Here is a tiny trained network, its code and every weight. The questions are about switching its units off for an input and a target symbol, where a switched-off unit gives its printed mean instead of its output.

import numpy as np


def w(rows, s, z=0):
    codes = np.array(rows[::2]) - 128.0
    scale = np.full(codes.shape[1], s)
    scale[-1] = z or s
    return codes * scale


def f(y):
    return y / 2 * (1 + np.tanh(0.7978845608 * (y + 0.044715 * y**3)))


def softmax(a):
    e = np.exp(a - a.max(-1, keepdims=True))
    return e / e.sum(-1, keepdims=True)


def log_softmax(a):
    a = a - a.max(-1, keepdims=True)
    return a - np.log(np.exp(a).sum(-1, keepdims=True))


def net(x, mask):
    ids = ['ΦΨβεθμξω'.index(c) for c in x.split()]
    T = len(ids)
    res = E[ids] + P[:T]
    r = res
    for j in range(2):
        rows = slice(2 * j, 2 * j + 2)
        q, k, v = (r @ M[0][rows].T for M in (Q, K, V))
        z = softmax(np.where(np.tri(T) > 0, q @ k.T / 2**0.5, -1e9)) @ v
        o = O[0][rows]
        res = res + np.where(mask[j], z, o[:, -1]) @ o[:, :-1]
    y = f(res @ A[0][:, :-1].T + A[0][:, -1])
    res = res + np.where(mask[2:26], y, B[0][:, -1]) @ B[0][:, :-1]
    return log_softmax(res[-1] @ U[:, :-1].T + U[:, -1])


Q, K, V, O, A, B = {}, {}, {}, {}, {}, {}
E = w([
[177,135,122],'Φ',
[106,109,109],'Ψ',
[197,146,113],'β',
[245,172,116],'ε',
[37,85,91],'θ',
[168,150,106],'μ',
[130,176,115],'ξ',
[167,160,106],'ω',
],0.013)
P = w([
[163,86,170],'0',
[78,127,62],'1',
[81,154,156],'2',
[173,20,26],'3',
[197,2,214],'4',
[106,183,169],'5',
],0.013)
Q[0] = w([
[145,57,160],'head 1',
[136,135,80],'head 1',
[135,101,249],'head 2',
[117,101,148],'head 2',
],0.021)
K[0] = w([
[156,55,197],'head 1',
[136,30,139],'head 1',
[93,216,9],'head 2',
[167,150,96],'head 2',
],0.013)
V[0] = w([
[131,171,188],'head 1',
[131,95,43],'head 1',
[137,251,83],'head 2',
[190,129,123],'head 2',
],0.018)
O[0] = w([
[32,94,116,58],'head 1',
[254,196,152,216],'head 1',
[109,229,12,117],'head 2',
[42,62,55,253],'head 2',
],0.0099,0.0052)
A[0] = w([
[62,127,215,98],'neuron 1',
[81,62,51,80],'neuron 2',
[14,116,190,80],'neuron 3',
[132,167,178,92],'neuron 4',
[109,148,75,104],'neuron 5',
[148,124,141,111],'neuron 6',
[82,110,130,80],'neuron 7',
[32,159,118,120],'neuron 8',
[42,190,214,46],'neuron 9',
[127,121,167,65],'neuron 10',
[137,192,123,145],'neuron 11',
[144,132,135,124],'neuron 12',
[65,220,121,84],'neuron 13',
[128,105,97,85],'neuron 14',
[117,65,119,68],'neuron 15',
[129,172,128,137],'neuron 16',
[82,157,156,181],'neuron 17',
[139,41,149,1],'neuron 18',
[123,135,146,135],'neuron 19',
[125,61,106,89],'neuron 20',
[155,136,108,88],'neuron 21',
[84,247,154,105],'neuron 22',
[74,214,185,178],'neuron 23',
[87,81,200,157],'neuron 24',
],0.014,0.0079)
B[0] = w([
[62,110,83,156],'neuron 1',
[128,196,140,253],'neuron 2',
[94,127,27,151],'neuron 3',
[170,136,60,161],'neuron 4',
[47,101,91,195],'neuron 5',
[78,139,140,164],'neuron 6',
[155,168,101,126],'neuron 7',
[116,111,171,166],'neuron 8',
[158,91,48,125],'neuron 9',
[142,169,116,136],'neuron 10',
[35,92,116,210],'neuron 11',
[89,135,140,158],'neuron 12',
[229,99,114,171],'neuron 13',
[154,138,138,152],'neuron 14',
[152,92,61,163],'neuron 15',
[93,94,115,164],'neuron 16',
[98,152,145,140],'neuron 17',
[34,92,165,201],'neuron 18',
[129,128,126,127],'neuron 19',
[196,94,98,198],'neuron 20',
[103,168,128,172],'neuron 21',
[252,148,144,204],'neuron 22',
[82,206,118,184],'neuron 23',
[177,173,179,212],'neuron 24',
],0.032,0.0058)
U = w([
[154,34,1,98],'Φ',
[106,81,58,100],'Ψ',
[217,88,92,252],'β',
[240,159,30,86],'ε',
[113,137,111,111],'θ',
[192,132,118,140],'μ',
[104,226,66,135],'ξ',
[188,204,133,201],'ω',
],0.0064,0.0032)

Each question gives the input, a string of symbols that net reads in full, and the target symbol t.
The units are the heads (2 rows each of Q, K, V and O) and the neurons (one row each of A and B). Each row of codes is followed by its name. A weight is (code - 128) times the scale printed after its matrix; where a second scale follows, it is the last column's (O, A, B and U).
mask holds one flag per unit, heads first, then neurons. A switched-off unit (its flag False) gives its mean, the last column of its rows in O or B, instead of its output. The means were averaged over made-up inputs and are rounded, as every weight is.
A unit's drop is (log p(t) with every unit on - log p(t) with that unit switched off) / (log p(t) with every unit on - log p(t) with every unit switched off).
The circuit of an input: a set's keep is (log p(t) with only the set's units on - log p(t) with every unit switched off) / (log p(t) with every unit on - log p(t) with every unit switched off). Starting from the 12 units with the biggest drops (on a tie, the unit counted first), units are removed one at a time, each time the one whose removal leaves the highest keep (on an exact tie, the one counted first), for as long as the keep stays at least 0.8.
circuit, biggest first: the units of the circuit, biggest drop first
unit that matters most: the unit with the biggest drop
k most important neurons: the k neurons with the biggest drops, biggest first
which heads matter: for each layer, one digit per head in row order, 1 if its drop is at least 0.15 and else 0, layers parted by /
input θ ε Ψ, target ω: unit that matters most	neuron 22
input ε θ Φ Ψ ε, target ω: circuit, biggest first	(head 2; neuron 24; head 1)
input ε ξ ξ ε ε, target Ψ: circuit, biggest first	(head 2; neuron 2; neuron 11)
input θ θ Φ θ Φ, target ω: which heads matter	01
input ε θ ω ω μ, target ω: circuit, biggest first	(head 2; neuron 24; head 1)
input ε ε μ θ ξ, target ξ: which heads matter	11
input θ θ ε ε, target θ: circuit, biggest first	(neuron 18; head 2)
input ξ β Φ ω, target ξ: circuit, biggest first	(head 1; neuron 21; neuron 22)
input Φ ξ ε, target ε: circuit, biggest first	(neuron 22; head 2)
input ε ξ ε Φ β, target Ψ: circuit, biggest first	(head 2; neuron 2; neuron 22; neuron 11)
input Φ ε μ ε ω, target ξ: circuit, biggest first	(head 2; neuron 2; head 1)
input ε ξ ε, target ε: circuit, biggest first	(neuron 13; head 2)
input ε ε θ ω, target ε: 3 most important neurons	(neuron 20; neuron 18; neuron 11)
input β Ψ ε Ψ, target β: unit that matters most	head 1
input ε ξ μ, target ε: circuit, biggest first	(neuron 13; head 2)
input θ ε ξ θ θ, target ξ: circuit, biggest first	(head 2; neuron 2)
input Ψ Φ θ β, target Ψ: circuit, biggest first	(head 2; neuron 18)
input Φ Φ μ θ θ, target β: 2 most important neurons	(neuron 2; neuron 23)
input ξ β ω ε ε Φ, target ε: 2 most important neurons	(neuron 22; neuron 13)
input θ μ ξ Φ, target θ: unit that matters most	neuron 18
input ω ε θ β, target ω: circuit, biggest first	(head 1; neuron 21)
input ε θ θ ε ω, target ω: 2 most important neurons	(neuron 24; neuron 11)
input θ ξ ε ε Φ, target Ψ: 2 most important neurons	(neuron 2; neuron 22)
input ξ θ μ μ, target ξ: which heads matter	10
input θ ε ε θ Φ, target ξ: which heads matter	11
input Ψ Φ Φ Φ, target Ψ: 2 most important neurons	(neuron 18; neuron 22)
